Here is a tiny trained network, its code and every weight. The questions are about switching its units off for an input and a class, where a switched-off unit gives its printed mean instead of its output.

import numpy as np


def w(rows, s, z=0):
    codes = np.array(rows[::2]) - 128.0
    scale = np.full(codes.shape[1], s)
    scale[-1] = z or s
    return codes * scale


def f(y):
    return y / 2 * (1 + np.tanh(0.7978845608 * (y + 0.044715 * y**3)))


def log_softmax(a):
    a = a - a.max(-1, keepdims=True)
    return a - np.log(np.exp(a).sum(-1, keepdims=True))


def net(x, mask):
    res = np.array(x, float).reshape(1, 8) / 4 @ E
    y = f(res @ A[0][:, :-1].T + A[0][:, -1])
    res = res + np.where(mask, y, B[0][:, -1]) @ B[0][:, :-1]
    return log_softmax(res[-1] @ U[:, :-1].T + U[:, -1])


A, B = {}, {}
E = w([
[153,186,145,161,156,97],'x0',
[214,219,122,171,176,159],'x1',
[111,82,206,170,109,185],'x2',
[80,167,99,73,120,185],'x3',
[127,28,20,98,224,104],'x4',
[160,103,115,199,129,80],'x5',
[148,108,76,114,186,141],'x6',
[65,136,118,179,92,4],'x7',
],0.011)
A[0] = w([
[61,26,167,126,79,149,156],'neuron 0',
[236,141,178,184,158,185,161],'neuron 1',
[66,192,166,174,96,90,197],'neuron 2',
[111,171,59,84,131,214,197],'neuron 3',
[210,106,63,175,195,217,181],'neuron 4',
[139,116,55,131,182,8,161],'neuron 5',
[101,112,163,116,76,89,187],'neuron 6',
[124,80,102,23,46,156,175],'neuron 7',
[202,174,171,150,177,229,139],'neuron 8',
[79,155,68,55,169,174,203],'neuron 9',
[104,229,147,195,58,96,176],'neuron 10',
[134,126,116,118,135,202,165],'neuron 11',
[145,48,197,113,106,178,255],'neuron 12',
],0.011,0.004)
B[0] = w([
[61,108,196,178,171,66,239],'neuron 0',
[133,217,98,192,174,230,222],'neuron 1',
[168,149,213,133,118,52,219],'neuron 2',
[199,35,174,52,136,205,220],'neuron 3',
[120,160,97,110,127,153,247],'neuron 4',
[122,148,20,92,166,2,249],'neuron 5',
[124,115,133,198,59,98,191],'neuron 6',
[113,95,134,119,112,130,226],'neuron 7',
[159,176,92,138,185,211,231],'neuron 8',
[159,44,128,13,115,111,232],'neuron 9',
[229,158,205,114,47,85,241],'neuron 10',
[116,128,184,109,190,169,189],'neuron 11',
[32,130,139,194,141,163,233],'neuron 12',
],0.0098,0.014)
U = w([
[111,150,8,103,123,41,188],'0',
[199,202,186,144,51,96,18],'1',
[17,89,185,201,98,120,126],'2',
[100,53,172,16,131,195,31],'3',
[138,233,117,148,157,222,249],'4',
],0.011,0.0018)

Each question gives the input, the list of numbers given to net, and the class t.
The units are the neurons (one row each of A and B). Each row of codes is followed by its name. A weight is (code - 128) times the scale printed after its matrix; where a second scale follows, it is the last column's (A, B and U).
mask holds one flag per neuron, in row order. A switched-off neuron (its flag False) gives its mean, the last column of its row in B, instead of its output. The means were averaged over made-up inputs and are rounded, as every weight is.
A unit's drop is (log p(t) with every unit on - log p(t) with that unit switched off) / (log p(t) with every unit on - log p(t) with every unit switched off).
The circuit of an input: a set's keep is (log p(t) with only the set's units on - log p(t) with every unit switched off) / (log p(t) with every unit on - log p(t) with every unit switched off). Starting from the 12 units with the biggest drops (on a tie, the unit counted first), units are removed one at a time, each time the one whose removal leaves the highest keep (on an exact tie, the one counted first), for as long as the keep stays at least 0.8.
circuit, biggest first: the units of the circuit, biggest drop first
unit that matters most: the unit with the biggest drop
k most important neurons: the k neurons with the biggest drops, biggest first
drop when u is switched off: that unit's drop, to one decimal
input [5,-4,4,-1,3,-1,-2,-6], class 4: unit that matters most => neuron 9
input [0,-1,-5,0,-3,-1,-6,-5], class 3: circuit, biggest first => neuron 1; neuron 2
input [-3,-6,2,-2,6,-3,1,5], class 0: 4 most important neurons => neuron 5; neuron 11; neuron 3; neuron 2
input [-7,-4,-7,-1,-4,-5,-3,3], class 1: 3 most important neurons => neuron 12; neuron 10; neuron 2
input [-5,-8,7,8,-5,-6,-3,-4], class 2: 2 most important neurons => neuron 0; neuron 12
input [4,4,-7,2,-3,6,5,2], class 0: 2 most important neurons => neuron 5; neuron 3
input [-5,3,5,6,8,0,-4,6], class 0: 4 most important neurons => neuron 3; neuron 12; neuron 5; neuron 11
input [-5,4,2,-7,-5,-7,-5,-2], class 4: drop when neuron 1 is switched off => 0.1
input [8,7,-6,-8,-5,-6,-5,-3], class 4: drop when neuron 8 is switched off => 1.6
input [-7,1,-3,-4,-1,1,7,-7], class 4: drop when neuron 8 is switched off => 1.0
